Below are the code and all the weights of a small trained network. Each question names an input and a class and asks about switching units off, where a switched-off unit gives its printed mean instead of its output.

import numpy as np


def w(rows, s, z=0):
    codes = np.array(rows[::2]) - 128.0
    scale = np.full(codes.shape[1], s)
    scale[-1] = z or s
    return codes * scale


def f(y):
    return np.maximum(y, 0)


def log_softmax(a):
    a = a - a.max(-1, keepdims=True)
    return a - np.log(np.exp(a).sum(-1, keepdims=True))


def net(x, mask):
    res = np.array(x, float).reshape(1, 7) / 4 @ E
    y = f(res @ A[0][:, :-1].T + A[0][:, -1])
    res = res + np.where(mask, y, B[0][:, -1]) @ B[0][:, :-1]
    return log_softmax(res[-1] @ U[:, :-1].T + U[:, -1])


A, B = {}, {}
E = w([
[137,138,133,118,138,128,120],'x0',
[204,209,53,159,125,216,218],'x1',
[129,116,129,129,121,126,140],'x2',
[132,126,129,127,137,126,128],'x3',
[128,111,137,131,121,131,148],'x4',
[111,23,44,84,100,243,1],'x5',
[52,131,63,49,209,117,211],'x6',
],0.008)
A[0] = w([
[46,53,56,65,212,142,144,214],'neuron 0',
[217,163,154,235,68,129,65,253],'neuron 1',
[199,127,129,246,38,224,86,234],'neuron 2',
[35,109,216,54,218,28,152,248],'neuron 3',
[34,165,116,101,190,36,216,207],'neuron 4',
[72,101,192,187,66,50,57,234],'neuron 5',
[71,211,140,100,175,65,182,150],'neuron 6',
[59,32,169,80,167,69,70,226],'neuron 7',
[164,209,192,222,101,27,147,213],'neuron 8',
[143,68,49,78,105,217,72,223],'neuron 9',
[244,145,169,159,93,151,164,226],'neuron 10',
[79,99,40,15,254,178,185,159],'neuron 11',
[99,195,124,153,197,82,209,188],'neuron 12',
[174,202,82,145,111,215,195,242],'neuron 13',
[195,191,221,172,61,55,173,220],'neuron 14',
[215,120,174,215,67,121,65,255],'neuron 15',
],0.0079,0.0046)
B[0] = w([
[37,62,143,103,212,132,98,224],'neuron 0',
[225,148,84,37,48,139,73,218],'neuron 1',
[196,128,51,66,52,217,32,221],'neuron 2',
[171,70,200,233,173,29,119,246],'neuron 3',
[159,157,126,225,200,67,193,228],'neuron 4',
[193,95,205,160,25,53,62,225],'neuron 5',
[200,143,128,204,206,89,211,202],'neuron 6',
[51,39,209,133,176,28,38,235],'neuron 7',
[215,203,184,63,89,50,170,234],'neuron 8',
[62,35,95,69,108,225,77,236],'neuron 9',
[201,203,77,86,58,151,105,191],'neuron 10',
[37,82,128,61,224,172,190,224],'neuron 11',
[167,178,54,205,205,87,188,210],'neuron 12',
[129,222,47,96,218,216,240,206],'neuron 13',
[199,233,185,85,47,80,166,229],'neuron 14',
[227,172,113,61,67,83,2,220],'neuron 15',
],0.007,0.013)
U = w([
[190,152,245,147,34,36,100,95],'0',
[150,29,149,93,41,88,32,248],'1',
[140,76,194,223,185,41,189,253],'2',
[44,40,178,69,191,70,122,33],'3',
[218,203,108,73,64,139,200,14],'4',
[202,89,56,100,61,236,118,111],'5',
[161,172,42,198,193,159,255,51],'6',
[50,120,67,57,188,200,215,59],'7',
],0.0076,0.0031)

Each question gives the input, the list of numbers given to net, and the class t.
The units are the neurons (one row each of A and B). Each row of codes is followed by its name. A weight is (code - 128) times the scale printed after its matrix; where a second scale follows, it is the last column's (A, B and U).
mask holds one flag per neuron, in row order. A switched-off neuron (its flag False) gives its mean, the last column of its row in B, instead of its output. The means were averaged over made-up inputs and are rounded, as every weight is.
A unit's drop is (log p(t) with every unit on - log p(t) with that unit switched off) / (log p(t) with every unit on - log p(t) with every unit switched off).
The circuit of an input: a set's keep is (log p(t) with only the set's units on - log p(t) with every unit switched off) / (log p(t) with every unit on - log p(t) with every unit switched off). Starting from the 12 units with the biggest drops (on a tie, the unit counted first), units are removed one at a time, each time the one whose removal leaves the highest keep (on an exact tie, the one counted first), for as long as the keep stays at least 0.8.
units of the circuit, in order: the units of the circuit, biggest drop first
unit that matters most: the unit with the biggest drop
top k neurons: the k neurons with the biggest drops, biggest first
drop of u: that unit's drop, to one decimal
input [-4,1,-6,2,0,8,-2], class 5: unit that matters most -> neuron 3
input [-4,1,4,-2,6,-4,-4], class 4: units of the circuit, in order -> (neuron 7; neuron 3)
input [3,1,2,7,-3,4,-8], class 5: units of the circuit, in order -> (neuron 7; neuron 2)
input [-7,-4,0,7,-5,3,1], class 3: top 3 neurons -> (neuron 2; neuron 1; neuron 15)
input [-1,1,-3,2,7,-5,7], class 6: top 4 neurons -> (neuron 7; neuron 12; neuron 5; neuron 13)
input [1,1,1,2,-2,7,0], class 5: top 2 neurons -> (neuron 3; neuron 5)
input [7,5,4,-4,-1,1,4], class 7: top 2 neurons -> (neuron 11; neuron 3)
input [-6,-4,-1,-8,-6,0,4], class 2: top 2 neurons -> (neuron 3; neuron 9)
input [2,0,1,-4,4,-6,2], class 2: top 2 neurons -> (neuron 3; neuron 2)
input [0,0,-8,-1,-5,6,7], class 3: top 2 neurons -> (neuron 0; neuron 13)
input [6,1,-3,-3,-3,5,8], class 7: top 2 neurons -> (neuron 5; neuron 11)
input [2,0,-1,3,-6,-7,1], class 2: top 3 neurons -> (neuron 3; neuron 2; neuron 4)
input [0,0,7,4,8,-7,1], class 2: drop of neuron 10 -> -0.1
input [1,5,4,8,5,-1,1], class 6: drop of neuron 13 -> 0.1
input [-4,7,-2,2,3,4,1], class 7: unit that matters most -> neuron 13
input [-2,-7,-1,-6,7,-2,1], class 2: drop of neuron 3 -> 0.2
input [-7,3,-6,0,-4,0,5], class 6: drop of neuron 7 -> 0.2
